Below is a small trained network, with its code and all its weights. Each question gives an input and a class and asks what happens when units are switched off, that is, made to give their printed mean instead of their output.

import numpy as np


def w(rows, s, z=0):
    codes = np.array(rows[::2]) - 128.0
    scale = np.full(codes.shape[1], s)
    scale[-1] = z or s
    return codes * scale


def f(y):
    return y / 2 * (1 + np.tanh(0.7978845608 * (y + 0.044715 * y**3)))


def log_softmax(a):
    a = a - a.max(-1, keepdims=True)
    return a - np.log(np.exp(a).sum(-1, keepdims=True))


def net(x, mask):
    res = np.array(x, float).reshape(1, 7) / 4 @ E
    y = f(res @ A[0][:, :-1].T + A[0][:, -1])
    res = res + np.where(mask, y, B[0][:, -1]) @ B[0][:, :-1]
    return log_softmax(res[-1] @ U[:, :-1].T + U[:, -1])


A, B = {}, {}
E = w([
[129,130,128,132],'x0',
[132,139,127,141],'x1',
[31,97,206,196],'x2',
[127,127,124,123],'x3',
[128,122,131,121],'x4',
[129,130,127,131],'x5',
[227,146,254,85],'x6',
],0.0063)
A[0] = w([
[189,151,235,122,71],'n1',
[205,135,39,32,72],'n2',
[1,176,227,156,24],'n3',
[108,109,135,130,3],'n4',
[205,91,230,81,49],'n5',
[55,129,49,125,24],'n6',
[254,184,21,142,54],'n7',
[75,133,48,138,18],'n8',
[46,114,59,116,71],'n9',
[39,96,205,140,14],'n10',
[136,184,129,169,155],'n11',
[167,222,132,248,211],'n12',
[82,122,48,137,9],'n13',
],0.0069,0.0053)
B[0] = w([
[108,172,64,175,217],'n1',
[91,100,201,150,214],'n2',
[136,82,205,159,174],'n3',
[143,157,149,252,69],'n4',
[166,166,92,173,210],'n5',
[142,176,104,181,145],'n6',
[93,85,168,194,210],'n7',
[140,164,107,191,132],'n8',
[205,172,138,131,169],'n9',
[107,110,172,202,135],'n10',
[97,124,104,132,162],'n11',
[142,111,124,89,252],'n12',
[165,165,129,174,125],'n13',
],0.026,0.0027)
U = w([
[66,72,255,166,1],'0',
[151,182,105,160,29],'1',
[94,101,161,95,250],'2',
[99,105,163,93,223],'3',
],0.0094,0.0045)

Each question gives the input, the list of numbers given to net, and the class t.
The units are the neurons (one row each of A and B). Each row of codes is followed by its name. A weight is (code - 128) times the scale printed after its matrix; where a second scale follows, it is the last column's (A, B and U).
mask holds one flag per neuron, in row order. A switched-off neuron (its flag False) gives its mean, the last column of its row in B, instead of its output. The means were averaged over made-up inputs and are rounded, as every weight is.
A unit's drop is (log p(t) with every unit on - log p(t) with that unit switched off) / (log p(t) with every unit on - log p(t) with every unit switched off).
The circuit of an input: a set's keep is (log p(t) with only the set's units on - log p(t) with every unit switched off) / (log p(t) with every unit on - log p(t) with every unit switched off). Starting from the 12 units with the biggest drops (on a tie, the unit counted first), units are removed one at a time, each time the one whose removal leaves the highest keep (on an exact tie, the one counted first), for as long as the keep stays at least 0.8.
units of the circuit, in order: the units of the circuit, biggest drop first
k most important neurons: the k neurons with the biggest drops, biggest first
drop of u: that unit's drop, to one decimal
input [-6,3,5,-5,6,3,6], class 1: 3 most important neurons -> [n1 n5 n2]
input [-3,-6,-8,1,7,-5,3], class 0: units of the circuit, in order -> [n2]
input [5,-4,-8,-5,-8,-8,5], class 0: 2 most important neurons -> [n2 n7]
input [1,1,-8,1,-7,3,7], class 0: 2 most important neurons -> [n2 n7]
input [-4,5,5,8,7,1,-6], class 1: units of the circuit, in order -> [n9 n6]
input [-3,1,-3,8,3,2,6], class 1: 3 most important neurons -> [n5 n1 n3]
input [6,-4,3,2,-8,8,-6], class 1: 2 most important neurons -> [n9 n6]
input [8,8,-8,-3,8,-6,-7], class 0: drop of n7 -> 0.5
input [-1,5,1,6,3,8,-8], class 1: drop of n7 -> 0.0
input [4,-3,-8,8,-8,3,-2], class 0: drop of n7 -> 0.2
input [2,-2,-3,4,-2,-8,8], class 1: 2 most important neurons -> [n5 n1]
input [-2,-5,-7,-4,6,-4,5], class 0: 2 most important neurons -> [n2 n7]
